Below is a small trained network, with its code and all its weights. Each question gives an input and a class and asks what happens when units are switched off, that is, made to give their printed mean instead of their output.

import numpy as np


def w(rows, s, z=0):
    codes = np.array(rows[::2]) - 128.0
    scale = np.full(codes.shape[1], s)
    scale[-1] = z or s
    return codes * scale


def f(y):
    return y / 2 * (1 + np.tanh(0.7978845608 * (y + 0.044715 * y**3)))


def log_softmax(a):
    a = a - a.max(-1, keepdims=True)
    return a - np.log(np.exp(a).sum(-1, keepdims=True))


def net(x, mask):
    res = np.array(x, float).reshape(1, 8) / 4 @ E
    y = f(res @ A[0][:, :-1].T + A[0][:, -1])
    res = res + np.where(mask, y, B[0][:, -1]) @ B[0][:, :-1]
    return log_softmax(res[-1] @ U[:, :-1].T + U[:, -1])


A, B = {}, {}
E = w([
[199,50,141,129,211],'x0',
[187,71,106,150,34],'x1',
[52,58,220,168,109],'x2',
[210,211,202,196,122],'x3',
[128,127,128,128,128],'x4',
[129,128,128,128,128],'x5',
[128,128,128,128,128],'x6',
[155,134,185,8,102],'x7',
],0.011)
A[0] = w([
[100,142,102,201,149,59],'N0',
[93,111,193,142,146,94],'N1',
[109,131,109,201,145,99],'N2',
[63,192,142,115,146,95],'N3',
[172,211,210,186,120,121],'N4',
[157,132,166,50,104,63],'N5',
[93,104,199,161,120,115],'N6',
[130,129,125,126,129,99],'N7',
[96,97,192,133,107,125],'N8',
[98,116,75,191,154,89],'N9',
[150,111,130,123,167,66],'N10',
[194,92,145,144,182,52],'N11',
[185,85,161,98,180,1],'N12',
[177,179,64,118,170,99],'N13',
[77,77,67,71,124,103],'N14',
[75,113,92,102,114,114],'N15',
[132,130,137,111,123,87],'N16',
[127,120,135,77,120,27],'N17',
[174,166,77,85,134,87],'N18',
[139,155,160,142,143,41],'N19',
[132,142,186,55,114,59],'N20',
[83,188,122,131,59,51],'N21',
[82,101,207,168,138,104],'N22',
[117,110,101,190,119,89],'N23',
[154,161,174,153,128,95],'N24',
[100,98,163,140,129,94],'N25',
[168,62,133,170,231,78],'N26',
[99,152,149,112,175,73],'N27',
[113,130,78,186,131,108],'N28',
[176,73,128,141,80,28],'N29',
[136,136,95,116,132,65],'N30',
[79,186,118,150,75,32],'N31',
[182,171,172,151,120,71],'N32',
[111,144,168,118,238,85],'N33',
[203,58,99,138,4,65],'N34',
[94,131,125,113,159,69],'N35',
[148,185,73,111,132,79],'N36',
[117,116,115,118,130,47],'N37',
[111,171,126,108,208,37],'N38',
[122,106,151,128,104,110],'N39',
[97,92,93,100,154,92],'N40',
[89,102,176,145,113,80],'N41',
[167,160,173,152,131,109],'N42',
[119,128,195,73,96,85],'N43',
[106,148,144,114,164,59],'N44',
],0.016,0.0051)
B[0] = w([
[198,175,180,103,188,175],'N0',
[147,145,61,114,108,186],'N1',
[179,165,179,85,188,178],'N2',
[112,148,174,158,53,178],'N3',
[60,27,118,159,186,249],'N4',
[214,182,186,102,215,190],'N5',
[137,151,28,92,120,200],'N6',
[122,132,128,127,127,124],'N7',
[146,169,35,106,135,193],'N8',
[175,162,183,115,197,184],'N9',
[122,118,138,96,71,150],'N10',
[80,98,148,79,79,195],'N11',
[124,113,180,55,64,187],'N12',
[147,158,2,85,116,203],'N13',
[79,26,125,187,207,208],'N14',
[96,45,143,153,154,176],'N15',
[131,143,141,124,149,130],'N16',
[155,128,159,135,179,146],'N17',
[139,162,36,102,130,195],'N18',
[103,93,140,156,135,148],'N19',
[187,164,182,118,195,190],'N20',
[94,74,202,47,15,190],'N21',
[156,155,31,107,120,211],'N22',
[183,169,149,106,169,172],'N23',
[85,47,123,146,166,179],'N24',
[127,138,39,101,113,167],'N25',
[115,100,192,38,39,226],'N26',
[143,174,143,219,98,159],'N27',
[185,162,180,94,183,178],'N28',
[83,191,147,195,70,178],'N29',
[103,124,79,120,129,141],'N30',
[93,80,189,51,51,181],'N31',
[95,70,116,155,169,198],'N32',
[102,191,161,226,66,201],'N33',
[114,195,153,241,84,244],'N34',
[125,119,131,182,108,146],'N35',
[152,132,52,97,103,185],'N36',
[134,98,132,147,125,129],'N37',
[124,156,133,198,79,172],'N38',
[123,163,106,141,141,151],'N39',
[61,43,130,164,174,174],'N40',
[140,144,49,98,119,177],'N41',
[80,41,105,161,207,189],'N42',
[203,170,161,88,189,189],'N43',
[127,174,144,200,109,147],'N44',
],0.0087,0.016)
U = w([
[76,57,101,148,191,109],'0',
[122,180,5,74,122,113],'1',
[160,196,178,78,205,105],'2',
[88,115,170,38,43,249],'3',
[98,206,132,222,79,93],'4',
],0.016,0.002)

Each question gives the input, the list of numbers given to net, and the class t.
The units are the neurons (one row each of A and B). Each row of codes is followed by its name. A weight is (code - 128) times the scale printed after its matrix; where a second scale follows, it is the last column's (A, B and U).
mask holds one flag per neuron, in row order. A switched-off neuron (its flag False) gives its mean, the last column of its row in B, instead of its output. The means were averaged over made-up inputs and are rounded, as every weight is.
A unit's drop is (log p(t) with every unit on - log p(t) with that unit switched off) / (log p(t) with every unit on - log p(t) with every unit switched off).
The circuit of an input: a set's keep is (log p(t) with only the set's units on - log p(t) with every unit switched off) / (log p(t) with every unit on - log p(t) with every unit switched off). Starting from the 12 units with the biggest drops (on a tie, the unit counted first), units are removed one at a time, each time the one whose removal leaves the highest keep (on an exact tie, the one counted first), for as long as the keep stays at least 0.8.
units of the circuit, in order: the units of the circuit, biggest drop first
k most important neurons: the k neurons with the biggest drops, biggest first
drop of u: that unit's drop, to one decimal
input [-5,-2,-7,-8,-6,8,-7,0], class 0: units of the circuit, in order => (N14)
input [-8,0,1,6,-1,3,-3,-7], class 3: 2 most important neurons => (N21; N31)
input [-5,8,-3,2,3,-6,-2,7], class 4: 2 most important neurons => (N34; N29)
input [-8,4,1,-2,1,5,-8,8], class 2: 3 most important neurons => (N5; N43; N20)
input [-8,-6,2,-6,5,6,7,-3], class 3: 3 most important neurons => (N21; N31; N3)
input [-8,-8,4,5,2,-6,3,0], class 3: 4 most important neurons => (N21; N31; N34; N29)
input [1,-8,-7,2,3,2,8,3], class 4: 3 most important neurons => (N33; N38; N27)
input [5,6,0,3,-3,-8,-6,-4], class 4: 4 most important neurons => (N34; N29; N21; N31)
input [6,-7,2,-7,-4,5,5,8], class 2: 2 most important neurons => (N5; N20)
input [7,5,4,8,-3,6,5,3], class 0: 2 most important neurons => (N4; N42)
input [-4,1,-1,2,6,4,6,4], class 2: 2 most important neurons => (N26; N5)
input [-7,-1,5,5,5,0,2,-5], class 3: 2 most important neurons => (N21; N31)
input [-8,8,-4,6,1,-8,-3,-4], class 3: 3 most important neurons => (N21; N31; N33)
input [6,-2,-6,-5,-7,5,1,-8], class 2: units of the circuit, in order => (N9)
input [-2,7,6,1,-5,7,8,3], class 4: 3 most important neurons => (N34; N29; N13)
input [7,5,7,3,-6,-6,6,-6], class 1: 2 most important neurons => (N22; N6)
input [2,4,8,-7,-2,-4,4,1], class 1: 2 most important neurons => (N8; N4)
input [-7,3,4,8,1,4,1,3], class 0: drop of N4 => 0.6
input [7,-1,-6,-3,-2,-7,-4,-2], class 3: drop of N12 => 0.2
input [-8,7,-3,8,-4,-1,3,2], class 0: units of the circuit, in order => (N4)
input [-7,5,7,1,-5,-6,1,-4], class 1: drop of N8 => 0.3
input [-5,-4,0,-4,-3,6,6,8], class 2: drop of N28 => 0.0
